Here is a tiny trained network, its code and every weight. The questions are about switching its units off for an input and a class, where a switched-off unit gives its printed mean instead of its output.

import numpy as np


def w(rows, s, z=0):
    codes = np.array(rows[::2]) - 128.0
    scale = np.full(codes.shape[1], s)
    scale[-1] = z or s
    return codes * scale


def norm(h):
    return h / np.sqrt((h * h).mean(-1, keepdims=True) + 1e-5)


def f(y):
    return np.maximum(y, 0)


def log_softmax(a):
    a = a - a.max(-1, keepdims=True)
    return a - np.log(np.exp(a).sum(-1, keepdims=True))


def net(x, mask):
    res = np.array(x, float).reshape(1, 7) / 4 @ E
    u = 0
    for l in range(2):
        y = f(norm(res) @ A[l][:, :-1].T + A[l][:, -1])
        res = res + np.where(mask[u : u + 5], y, B[l][:, -1]) @ B[l][:, :-1]
        u += 5
    return log_softmax(norm(res)[-1] @ U[:, :-1].T + U[:, -1])


A, B = {}, {}
E = w([
[26,102,86,93,155,104,107,174,33,78,196,156],'x0',
[185,162,37,18,141,101,176,149,207,177,221,83],'x1',
[203,16,100,89,155,81,4,84,137,148,148,151],'x2',
[162,80,131,186,83,21,205,107,143,34,186,129],'x3',
[129,134,89,200,219,126,131,227,199,132,120,219],'x4',
[174,78,145,190,254,139,173,127,81,143,155,30],'x5',
[227,149,203,66,120,199,168,176,98,81,180,180],'x6',
],0.00086)
A[0] = w([
[163,136,78,171,201,106,145,200,182,115,91,248,24],'L0N0',
[207,17,116,91,154,98,2,93,134,132,140,169,27],'L0N1',
[148,130,181,161,124,135,101,107,116,106,71,125,192],'L0N2',
[230,137,203,75,123,197,149,181,89,82,178,202,53],'L0N3',
[119,187,83,106,36,136,66,107,181,74,136,225,6],'L0N4',
],0.0028,0.0024)
B[0] = w([
[113,103,191,130,79,186,55,114,134,109,201,68,224],'L0N0',
[62,253,138,168,106,176,245,173,118,80,92,97,246],'L0N1',
[172,131,114,107,122,111,146,117,177,143,156,170,255],'L0N2',
[37,116,39,196,138,59,91,70,155,173,70,80,242],'L0N3',
[116,45,216,83,200,89,173,176,82,179,82,87,211],'L0N4',
],0.0038,0.0019)
A[1] = w([
[189,104,116,181,228,157,152,112,71,120,151,73,1],'L1N0',
[55,107,71,95,158,125,102,158,5,71,180,173,72],'L1N1',
[124,107,196,215,124,158,91,74,57,85,62,205,115],'L1N2',
[129,181,99,87,172,227,56,139,82,193,71,147,61],'L1N3',
[148,135,146,67,56,127,130,23,45,112,117,73,18],'L1N4',
],0.0032,0.0011)
B[1] = w([
[48,114,186,19,41,105,80,165,95,149,40,230,198],'L1N0',
[254,154,172,172,101,175,133,53,213,181,55,138,230],'L1N1',
[147,161,35,17,168,129,144,150,111,160,192,68,253],'L1N2',
[170,64,131,182,88,32,178,97,88,12,186,145,223],'L1N3',
[97,108,137,203,210,195,47,221,150,111,169,174,234],'L1N4',
],0.0032,0.002)
U = w([
[73,236,140,155,115,186,208,170,105,81,87,114,249],'0',
[80,54,220,36,120,92,120,170,92,182,51,159,180],'1',
[107,93,167,184,149,210,25,177,154,110,213,113,170],'2',
[63,107,36,182,140,69,79,58,141,170,76,103,72],'3',
[255,144,163,147,105,172,140,54,181,175,82,156,61],'4',
[178,64,126,152,92,47,167,101,86,33,184,153,97],'5',
[177,156,37,2,174,124,141,143,128,161,204,106,24],'6',
],0.0087,0.0014)

Each question gives the input, the list of numbers given to net, and the class t.
The units are the neurons (one row each of A and B). Each row of codes is followed by its name. A weight is (code - 128) times the scale printed after its matrix; where a second scale follows, it is the last column's (A, B and U).
mask holds one flag per neuron, layer by layer. A switched-off neuron (its flag False) gives its mean, the last column of its row in B, instead of its output. The means were averaged over made-up inputs and are rounded, as every weight is.
A unit's drop is (log p(t) with every unit on - log p(t) with that unit switched off) / (log p(t) with every unit on - log p(t) with every unit switched off).
The circuit of an input: a set's keep is (log p(t) with only the set's units on - log p(t) with every unit switched off) / (log p(t) with every unit on - log p(t) with every unit switched off). Starting from all 10 units, units are removed one at a time, each time the one whose removal leaves the highest keep (on an exact tie, the one counted first), for as long as the keep stays at least 0.8.
units of the circuit, in order: the units of the circuit, biggest drop first
k most important neurons: the k neurons with the biggest drops, biggest first
top k neurons in layer l: the k neurons of layer l with the biggest drops, biggest first
input [-7,-6,-5,1,-3,7,5], class 1: top 2 neurons in layer 1	L1N0; L1N1
input [6,-8,-4,3,-8,4,-8], class 2: top 4 neurons in layer 0	L0N3; L0N1; L0N4; L0N2
input [-1,-8,-7,-8,-8,2,0], class 2: units of the circuit, in order	L1N4; L0N1
input [-5,4,2,-2,4,7,-6], class 1: 2 most important neurons	L1N0; L0N3
input [2,7,-1,-7,6,-1,3], class 5: units of the circuit, in order	L1N3; L1N2
input [8,8,5,-8,4,6,6], class 4: units of the circuit, in order	L1N1; L1N2
input [5,-8,-1,-4,-7,6,6], class 6: 4 most important neurons	L1N2; L0N0; L0N4; L0N2
input [-7,2,-5,0,-6,-8,-4], class 1: units of the circuit, in order	L0N4; L0N1
input [2,3,-3,-3,-5,0,3], class 2: 2 most important neurons	L1N4; L0N1
input [8,5,-5,-2,-2,-5,1], class 4: units of the circuit, in order	L1N1; L0N1
input [4,-4,4,1,-7,8,-5], class 1: units of the circuit, in order	L1N0
input [-7,3,1,-2,8,5,-1], class 2: 2 most important neurons	L0N0; L1N1
input [-7,-6,-5,-3,-4,-2,-3], class 4: top 3 neurons in layer 0	L0N2; L0N1; L0N3
input [8,-4,-1,-7,6,-3,-7], class 4: 2 most important neurons	L1N1; L0N3
input [8,-2,-2,-6,-2,-6,-2], class 4: units of the circuit, in order	L1N1
input [-8,5,3,-6,-8,4,-1], class 2: 2 most important neurons	L1N4; L1N1
input [3,2,-4,-7,0,-7,-2], class 1: top 2 neurons in layer 0	L0N4; L0N1
input [-3,3,3,-3,-3,-6,-5], class 1: top 2 neurons in layer 0	L0N4; L0N3
input [7,4,-2,-7,-7,6,5], class 2: 3 most important neurons	L1N4; L0N4; L0N1
input [1,0,2,1,-6,-1,8], class 3: units of the circuit, in order	L0N3
input [-1,7,8,-5,-3,-6,7], class 0: 2 most important neurons	L0N1; L1N2
input [-4,5,7,3,3,6,1], class 0: top 2 neurons in layer 0	L0N1; L0N4
input [2,3,-4,3,5,7,-3], class 1: units of the circuit, in order	L1N0; L0N1
input [6,6,7,-2,4,4,-4], class 0: units of the circuit, in order	L0N1; L1N2
input [-6,-3,-2,-1,-8,-5,-5], class 2: 2 most important neurons	L1N4; L0N3
input [-2,0,-5,1,-6,-6,3], class 1: top 3 neurons in layer 0	L0N4; L0N0; L0N1
input [-8,0,0,2,-8,-5,1], class 2: 2 most important neurons	L1N4; L1N1
input [1,5,4,2,-2,6,0], class 1: units of the circuit, in order	L1N0
input [7,0,2,-1,-1,-4,-6], class 4: units of the circuit, in order	L1N1; L0N3
